Below is a small trained network, with its code and all its weights. Each question gives an input and a class and asks what happens when units are switched off, that is, made to give their printed mean instead of their output.

import numpy as np


def w(rows, s, z=0):
    codes = np.array(rows[::2]) - 128.0
    scale = np.full(codes.shape[1], s)
    scale[-1] = z or s
    return codes * scale


def norm(h):
    return h / np.sqrt((h * h).mean(-1, keepdims=True) + 1e-5)


def f(y):
    return y / 2 * (1 + np.tanh(0.7978845608 * (y + 0.044715 * y**3)))


def log_softmax(a):
    a = a - a.max(-1, keepdims=True)
    return a - np.log(np.exp(a).sum(-1, keepdims=True))


def net(x, mask):
    res = np.array(x, float).reshape(1, 8) / 4 @ E
    u = 0
    for l in range(2):
        y = f(norm(res) @ A[l][:, :-1].T + A[l][:, -1])
        res = res + np.where(mask[u : u + 14], y, B[l][:, -1]) @ B[l][:, :-1]
        u += 14
    return log_softmax(norm(res)[-1] @ U[:, :-1].T + U[:, -1])


A, B = {}, {}
E = w([
[131,132,129,128,125,125,128],'x0',
[124,124,124,129,130,132,128],'x1',
[74,161,152,250,116,52,48],'x2',
[127,126,124,126,129,128,125],'x3',
[122,111,130,140,137,138,140],'x4',
[129,127,130,129,128,127,130],'x5',
[71,70,252,67,87,149,52],'x6',
[61,213,181,93,238,156,134],'x7',
],0.011)
A[0] = w([
[149,119,44,168,40,131,134,96],'0.n1',
[114,96,143,161,143,166,162,107],'0.n2',
[130,148,136,65,104,207,123,139],'0.n3',
[154,64,94,151,56,114,118,254],'0.n4',
[89,178,162,172,220,95,100,99],'0.n5',
[182,50,71,84,53,162,120,88],'0.n6',
[85,75,230,77,73,163,59,221],'0.n7',
[124,140,122,92,168,141,113,122],'0.n8',
[69,147,144,246,128,60,63,218],'0.n9',
[151,109,102,142,184,80,171,201],'0.n10',
[100,149,113,123,122,158,138,113],'0.n11',
[139,158,127,187,140,46,140,103],'0.n12',
[145,176,124,79,105,78,93,190],'0.n13',
[150,68,182,107,41,152,83,80],'0.n14',
],0.012,0.0068)
B[0] = w([
[160,87,208,125,155,209,79,175],'0.n1',
[130,169,91,139,91,127,202,127],'0.n2',
[133,85,110,176,157,121,190,171],'0.n3',
[194,66,152,125,27,124,116,208],'0.n4',
[126,200,96,59,94,201,146,195],'0.n5',
[135,194,102,78,74,144,151,182],'0.n6',
[92,108,170,64,89,31,160,244],'0.n7',
[126,141,156,189,149,146,160,145],'0.n8',
[119,147,77,203,130,98,2,252],'0.n9',
[118,172,128,147,117,185,141,174],'0.n10',
[145,165,140,142,134,100,147,130],'0.n11',
[82,82,37,88,129,153,163,172],'0.n12',
[131,96,125,167,141,182,194,151],'0.n13',
[167,147,39,126,149,41,139,175],'0.n14',
],0.0091,0.014)
A[1] = w([
[140,166,136,34,184,143,168,119],'1.n1',
[185,137,99,134,50,117,35,129],'1.n2',
[191,53,116,197,125,244,98,62],'1.n3',
[104,151,171,170,122,58,70,31],'1.n4',
[192,118,76,125,155,206,174,98],'1.n5',
[100,77,151,71,145,177,94,123],'1.n6',
[232,45,179,164,33,156,179,235],'1.n7',
[43,194,160,186,159,98,72,76],'1.n8',
[138,6,60,123,54,116,96,113],'1.n9',
[178,67,88,209,108,58,59,3],'1.n10',
[82,201,98,164,246,167,157,125],'1.n11',
[20,124,225,85,204,95,115,169],'1.n12',
[114,56,209,22,137,71,158,94],'1.n13',
[25,108,148,130,83,94,41,95],'1.n14',
],0.012,0.005)
B[1] = w([
[139,42,179,188,130,116,128,176],'1.n1',
[54,101,164,151,193,177,194,225],'1.n2',
[173,152,114,152,125,201,111,180],'1.n3',
[160,159,176,80,96,112,137,159],'1.n4',
[138,161,233,96,104,109,104,178],'1.n5',
[115,139,82,127,75,134,138,134],'1.n6',
[100,209,82,84,135,108,98,248],'1.n7',
[161,165,34,61,118,110,123,187],'1.n8',
[155,112,148,163,164,73,148,221],'1.n9',
[98,61,183,177,156,148,128,186],'1.n10',
[135,81,108,107,178,57,140,203],'1.n11',
[128,186,152,110,84,251,120,196],'1.n12',
[69,86,22,197,172,193,116,216],'1.n13',
[230,170,219,90,90,142,168,199],'1.n14',
],0.013,0.012)
U = w([
[180,226,159,60,51,166,107,253],'0',
[167,89,127,235,153,183,76,151],'1',
[130,56,34,53,61,57,198,97],'2',
[125,57,233,152,59,3,90,53],'3',
[181,95,188,88,230,79,213,108],'4',
[103,208,28,119,214,88,64,50],'5',
[21,61,139,104,131,230,169,71],'6',
],0.021,0.0057)

Each question gives the input, the list of numbers given to net, and the class t.
The units are the neurons (one row each of A and B). Each row of codes is followed by its name. A weight is (code - 128) times the scale printed after its matrix; where a second scale follows, it is the last column's (A, B and U).
mask holds one flag per neuron, layer by layer. A switched-off neuron (its flag False) gives its mean, the last column of its row in B, instead of its output. The means were averaged over made-up inputs and are rounded, as every weight is.
A unit's drop is (log p(t) with every unit on - log p(t) with that unit switched off) / (log p(t) with every unit on - log p(t) with every unit switched off).
The circuit of an input: a set's keep is (log p(t) with only the set's units on - log p(t) with every unit switched off) / (log p(t) with every unit on - log p(t) with every unit switched off). Starting from the 12 units with the biggest drops (on a tie, the unit counted first), units are removed one at a time, each time the one whose removal leaves the highest keep (on an exact tie, the one counted first), for as long as the keep stays at least 0.8.
units of the circuit, in order: the units of the circuit, biggest drop first
most important unit: the unit with the biggest drop
top k neurons: the k neurons with the biggest drops, biggest first
k most important neurons of layer l: the k neurons of layer l with the biggest drops, biggest first
drop when u is switched off: that unit's drop, to one decimal
input [-3,7,-1,2,-1,-6,-4,3], class 4: top neuron : 0.n9
input [2,-3,-7,-2,4,6,1,0], class 2: top 3 neurons : 1.n2; 1.n12; 0.n9
input [5,0,0,2,-2,-2,-4,4], class 4: top 2 neurons : 0.n9; 1.n7
input [1,8,-1,-7,-7,-5,4,5], class 6: top 2 neurons : 0.n9; 1.n13
input [5,1,0,3,-2,-8,8,0], class 2: units of the circuit, in order : 0.n7; 0.n14; 1.n13
input [-4,6,0,-6,7,-2,4,-5], class 2: top 2 neurons : 0.n9; 0.n6
input [0,3,0,-8,5,7,-8,-8], class 0: 3 most important neurons of layer 1 : 1.n7; 1.n13; 1.n5
input [-7,1,0,3,2,-7,-8,0], class 0: top 4 neurons : 0.n9; 1.n5; 1.n13; 1.n2
input [6,7,-8,2,0,-6,2,0], class 2: top 2 neurons : 1.n2; 1.n12
input [-3,-3,-8,-5,4,-5,2,0], class 2: 2 most important neurons of layer 1 : 1.n2; 1.n12
input [7,-5,0,8,5,7,-1,2], class 4: top 4 neurons : 0.n9; 0.n4; 1.n11; 1.n7
input [-1,5,-1,6,-5,-3,-4,-8], class 0: top 2 neurons : 0.n9; 1.n7
input [5,8,-6,6,-1,7,-1,2], class 4: top 2 neurons : 0.n4; 0.n7
input [4,2,0,-4,6,-2,-3,-1], class 0: most important unit : 0.n9
input [3,6,6,4,-5,-6,-1,0], class 1: 2 most important neurons of layer 0 : 0.n7; 0.n9
input [-7,6,8,4,-7,5,-5,0], class 1: top 2 neurons : 1.n7; 1.n10
input [3,-8,1,8,5,4,2,7], class 0: top 2 neurons : 1.n12; 1.n2
input [8,-2,-2,2,-4,-2,6,5], class 6: drop when 0.n9 is switched off : 0.6
input [2,2,-4,-7,3,-4,-7,6], class 4: drop when 0.n9 is switched off : 0.1
input [6,6,1,6,-1,-1,2,-7], class 3: units of the circuit, in order : 1.n9
input [8,-8,1,-6,2,-2,3,-3], class 3: drop when 1.n8 is switched off : 0.1
input [0,4,3,5,-5,1,-1,-6], class 1: drop when 0.n7 is switched off : 0.5
